Here is a tiny trained network, its code and every weight. The questions are about switching its units off for an input and a class, where a switched-off unit gives its printed mean instead of its output.

import numpy as np


def w(rows, s, z=0):
    codes = np.array(rows[::2]) - 128.0
    scale = np.full(codes.shape[1], s)
    scale[-1] = z or s
    return codes * scale


def f(y):
    return np.maximum(y, 0)


def log_softmax(a):
    a = a - a.max(-1, keepdims=True)
    return a - np.log(np.exp(a).sum(-1, keepdims=True))


def net(x, mask):
    res = np.array(x, float).reshape(1, 4) / 4 @ E
    y = f(res @ A[0][:, :-1].T + A[0][:, -1])
    res = res + np.where(mask, y, B[0][:, -1]) @ B[0][:, :-1]
    return log_softmax(res[-1] @ U[:, :-1].T + U[:, -1])


A, B = {}, {}
E = w([
[75,179,179,43,97,101,149,201,184,183,254,63],'x0',
[211,72,191,66,73,62,38,211,184,33,77,172],'x1',
[12,103,178,176,131,30,153,248,28,77,72,99],'x2',
[174,111,88,163,180,137,112,183,154,49,175,26],'x3',
],0.0061)
A[0] = w([
[30,91,169,181,115,18,148,217,24,112,95,99,11],'n0',
[33,154,202,106,58,111,165,141,72,175,48,212,159],'n1',
[188,69,59,238,227,159,110,129,118,38,88,91,135],'n2',
[87,163,190,80,100,90,127,169,176,172,178,73,63],'n3',
[191,84,161,35,63,42,36,147,187,102,73,176,67],'n4',
[115,216,170,72,116,98,176,184,164,122,200,80,51],'n5',
[142,99,116,191,159,147,121,81,67,117,3,249,65],'n6',
[75,119,138,181,140,84,156,185,83,78,115,49,88],'n7',
[178,86,176,91,83,122,36,183,158,16,115,97,92],'n8',
[180,177,115,70,129,249,81,102,211,180,156,168,7],'n9',
[60,214,46,194,216,172,201,58,56,191,164,55,112],'n10',
],0.0048,0.0013)
B[0] = w([
[175,202,78,187,106,197,47,73,137,66,90,112,254],'n0',
[167,140,38,194,77,171,151,171,196,115,208,132,217],'n1',
[31,205,186,91,182,110,103,218,207,181,230,210,219],'n2',
[33,192,194,58,116,157,85,128,149,149,159,142,193],'n3',
[136,85,77,152,135,13,137,80,30,230,130,55,227],'n4',
[71,198,198,93,206,119,76,132,166,143,137,147,196],'n5',
[2,214,221,87,216,112,55,135,212,162,187,165,230],'n6',
[197,193,65,206,68,174,122,92,167,57,118,102,210],'n7',
[154,78,149,202,91,57,167,106,118,218,117,67,221],'n8',
[178,186,73,172,94,178,63,72,131,107,97,81,210],'n9',
[107,48,137,154,113,10,150,97,51,202,123,72,252],'n10',
],0.0057,0.0067)
U = w([
[50,172,255,83,196,110,86,143,183,135,154,163,41],'0',
[136,42,113,157,116,26,162,99,33,169,121,76,66],'1',
[191,166,20,172,80,209,98,94,155,72,111,108,73],'2',
[123,122,103,141,127,121,157,164,179,130,173,160,255],'3',
[134,69,150,77,138,166,180,156,96,75,92,152,190],'4',
],0.008,0.0042)

Each question gives the input, the list of numbers given to net, and the class t.
The units are the neurons (one row each of A and B). Each row of codes is followed by its name. A weight is (code - 128) times the scale printed after its matrix; where a second scale follows, it is the last column's (A, B and U).
mask holds one flag per neuron, in row order. A switched-off neuron (its flag False) gives its mean, the last column of its row in B, instead of its output. The means were averaged over made-up inputs and are rounded, as every weight is.
A unit's drop is (log p(t) with every unit on - log p(t) with that unit switched off) / (log p(t) with every unit on - log p(t) with every unit switched off).
The circuit of an input: a set's keep is (log p(t) with only the set's units on - log p(t) with every unit switched off) / (log p(t) with every unit on - log p(t) with every unit switched off). Starting from all 11 units, units are removed one at a time, each time the one whose removal leaves the highest keep (on an exact tie, the one counted first), for as long as the keep stays at least 0.8.
units of the circuit, in order: the units of the circuit, biggest drop first
unit that matters most: the unit with the biggest drop
k most important neurons: the k neurons with the biggest drops, biggest first
drop when u is switched off: that unit's drop, to one decimal
input [0,-7,-6,-4], class 1: units of the circuit, in order : n10
input [-4,1,6,-4], class 2: units of the circuit, in order : n0, n1
input [-1,4,5,1], class 2: 3 most important neurons : n0, n10, n7
input [-5,7,-5,7], class 1: units of the circuit, in order : n4, n8
input [6,0,8,2], class 2: units of the circuit, in order : n0, n7
input [-3,6,7,4], class 2: 2 most important neurons : n0, n7
input [3,8,-5,6], class 1: units of the circuit, in order : n4, n8
input [2,4,2,-3], class 1: units of the circuit, in order : n4, n6
input [-7,5,-5,1], class 0: units of the circuit, in order : n6, n2
input [6,-6,6,-8], class 3: 3 most important neurons : n1, n6, n4
input [5,7,4,0], class 1: 3 most important neurons : n4, n8, n6
input [-4,-1,-5,8], class 3: 2 most important neurons : n2, n0
input [-8,6,5,-8], class 0: 2 most important neurons : n6, n10
input [1,7,0,-7], class 1: units of the circuit, in order : n4
input [-4,-2,-1,4], class 0: units of the circuit, in order : n2, n1
input [7,-7,7,-8], class 3: 2 most important neurons : n1, n6
input [-3,-8,2,7], class 1: 2 most important neurons : n10, n6
input [-7,0,4,7], class 0: 2 most important neurons : n2, n6
input [-8,8,-3,-8], class 0: 3 most important neurons : n6, n10, n7
input [-1,8,5,3], class 1: 2 most important neurons : n4, n8
input [2,-1,-5,-5], class 2: unit that matters most : n9
input [1,1,8,-6], class 2: drop when n0 is switched off : 0.2
input [-7,6,4,-3], class 0: drop when n2 is switched off : 0.3
input [-2,-1,-2,-3], class 4: drop when n9 is switched off : 0.0
input [-1,5,4,2], class 1: drop when n6 is switched off : 0.1
